Here is a tiny trained network, its code and every weight. The questions are about switching its units off for an input and a class, where a switched-off unit gives its printed mean instead of its output.

import numpy as np


def w(rows, s, z=0):
    codes = np.array(rows[::2]) - 128.0
    scale = np.full(codes.shape[1], s)
    scale[-1] = z or s
    return codes * scale


def norm(h):
    return h / np.sqrt((h * h).mean(-1, keepdims=True) + 1e-5)


def f(y):
    return y / 2 * (1 + np.tanh(0.7978845608 * (y + 0.044715 * y**3)))


def log_softmax(a):
    a = a - a.max(-1, keepdims=True)
    return a - np.log(np.exp(a).sum(-1, keepdims=True))


def net(x, mask):
    res = np.array(x, float).reshape(1, 2) / 4 @ E
    u = 0
    for l in range(4):
        y = f(norm(res) @ A[l][:, :-1].T + A[l][:, -1])
        res = res + np.where(mask[u : u + 6], y, B[l][:, -1]) @ B[l][:, :-1]
        u += 6
    return log_softmax(norm(res)[-1] @ U[:, :-1].T + U[:, -1])


A, B = {}, {}
E = w([
[167,117,106,250],'x0',
[232,183,231,63],'x1',
],0.0018)
A[0] = w([
[191,214,253,81,5],'L0N0',
[3,131,131,126,149],'L0N1',
[118,73,101,225,150],'L0N2',
[145,119,143,129,110],'L0N3',
[188,131,145,79,63],'L0N4',
[115,165,181,161,178],'L0N5',
],0.0058,0.0017)
B[0] = w([
[217,241,50,174,253],'L0N0',
[82,254,59,122,194],'L0N1',
[250,97,160,99,185],'L0N2',
[194,182,161,202,126],'L0N3',
[187,124,93,150,154],'L0N4',
[190,109,159,135,143],'L0N5',
],0.0027,0.0039)
A[1] = w([
[124,203,151,201,121],'L1N0',
[154,92,170,130,206],'L1N1',
[18,59,103,62,150],'L1N2',
[194,92,46,143,98],'L1N3',
[128,143,154,112,57],'L1N4',
[1,192,90,6,6],'L1N5',
],0.0051,0.0012)
B[1] = w([
[2,127,214,105,160],'L1N0',
[141,90,75,8,132],'L1N1',
[246,189,217,222,174],'L1N2',
[2,124,86,115,177],'L1N3',
[107,99,174,222,116],'L1N4',
[9,253,146,196,254],'L1N5',
],0.0032)
A[2] = w([
[105,194,210,153,209],'L2N0',
[79,197,194,67,102],'L2N1',
[101,234,128,227,126],'L2N2',
[51,82,84,93,135],'L2N3',
[179,67,140,211,65],'L2N4',
[173,160,100,1,252],'L2N5',
],0.0034,0.0013)
B[2] = w([
[3,206,96,195,203],'L2N0',
[111,99,98,153,162],'L2N1',
[127,222,136,40,250],'L2N2',
[127,224,101,210,115],'L2N3',
[137,89,231,54,113],'L2N4',
[74,62,113,242,215],'L2N5',
],0.0041,0.0023)
A[3] = w([
[80,2,141,99,7],'L3N0',
[118,136,111,97,165],'L3N1',
[187,168,94,161,180],'L3N2',
[152,174,112,141,38],'L3N3',
[161,70,208,89,50],'L3N4',
[110,105,86,146,134],'L3N5',
],0.0079,0.0013)
B[3] = w([
[120,219,202,88,148],'L3N0',
[144,115,165,254,139],'L3N1',
[131,91,228,31,252],'L3N2',
[179,140,205,123,193],'L3N3',
[152,39,55,177,133],'L3N4',
[116,114,69,204,140],'L3N5',
],0.0043,0.0038)
U = w([
[199,179,246,48,188],'0',
[105,110,122,99,3],'1',
[99,107,135,101,26],'2',
[102,107,124,95,5],'3',
[206,28,128,130,193],'4',
[96,100,27,208,167],'5',
[65,249,130,141,224],'6',
],0.014,0.006)

Each question gives the input, the list of numbers given to net, and the class t.
The units are the neurons (one row each of A and B). Each row of codes is followed by its name. A weight is (code - 128) times the scale printed after its matrix; where a second scale follows, it is the last column's (A, B and U).
mask holds one flag per neuron, layer by layer. A switched-off neuron (its flag False) gives its mean, the last column of its row in B, instead of its output. The means were averaged over made-up inputs and are rounded, as every weight is.
A unit's drop is (log p(t) with every unit on - log p(t) with that unit switched off) / (log p(t) with every unit on - log p(t) with every unit switched off).
The circuit of an input: a set's keep is (log p(t) with only the set's units on - log p(t) with every unit switched off) / (log p(t) with every unit on - log p(t) with every unit switched off). Starting from the 12 units with the biggest drops (on a tie, the unit counted first), units are removed one at a time, each time the one whose removal leaves the highest keep (on an exact tie, the one counted first), for as long as the keep stays at least 0.8.
units of the circuit, in order: the units of the circuit, biggest drop first
most important unit: the unit with the biggest drop
k most important neurons: the k neurons with the biggest drops, biggest first
top k neurons in layer l: the k neurons of layer l with the biggest drops, biggest first
drop of u: that unit's drop, to one decimal
input [1,0], class 4: most important unit : L1N5
input [8,-4], class 4: units of the circuit, in order : (L0N2, L1N5)
input [6,-2], class 4: 3 most important neurons : (L2N0, L0N2, L3N4)
input [3,-2], class 5: top 4 neurons in layer 1 : (L1N1, L1N2, L1N3, L1N0)
input [7,-2], class 4: 4 most important neurons : (L0N2, L2N0, L3N4, L1N5)
input [2,-4], class 5: 4 most important neurons : (L0N2, L1N3, L1N5, L2N3)
input [1,-1], class 5: top 2 neurons in layer 2 : (L2N5, L2N2)
input [4,-5], class 5: 2 most important neurons : (L1N3, L2N3)
input [4,-1], class 4: 2 most important neurons : (L2N0, L0N2)
input [0,1], class 0: 2 most important neurons : (L0N0, L1N5)
input [8,4], class 4: 2 most important neurons : (L1N5, L0N1)
input [2,-2], class 5: 2 most important neurons : (L0N2, L1N3)
input [3,-6], class 5: 2 most important neurons : (L1N3, L0N2)
input [3,-5], class 5: most important unit : L0N2
input [5,3], class 4: 2 most important neurons : (L1N5, L0N1)
input [5,-4], class 5: 4 most important neurons : (L1N2, L1N3, L2N3, L0N0)
input [4,0], class 4: 2 most important neurons : (L0N2, L3N4)
input [5,2], class 4: 2 most important neurons : (L1N5, L3N4)
input [7,-4], class 5: top 2 neurons in layer 3 : (L3N5, L3N2)
input [5,-5], class 5: 3 most important neurons : (L1N3, L1N2, L2N3)
input [8,-3], class 4: most important unit : L2N0
input [-8,4], class 6: top 3 neurons in layer 2 : (L2N5, L2N1, L2N0)
input [-6,3], class 6: top 2 neurons in layer 0 : (L0N2, L0N0)
input [6,2], class 4: drop of L3N4 : 0.5
input [5,-1], class 4: drop of L0N2 : 1.3
input [3,-7], class 5: drop of L1N5 : 0.9
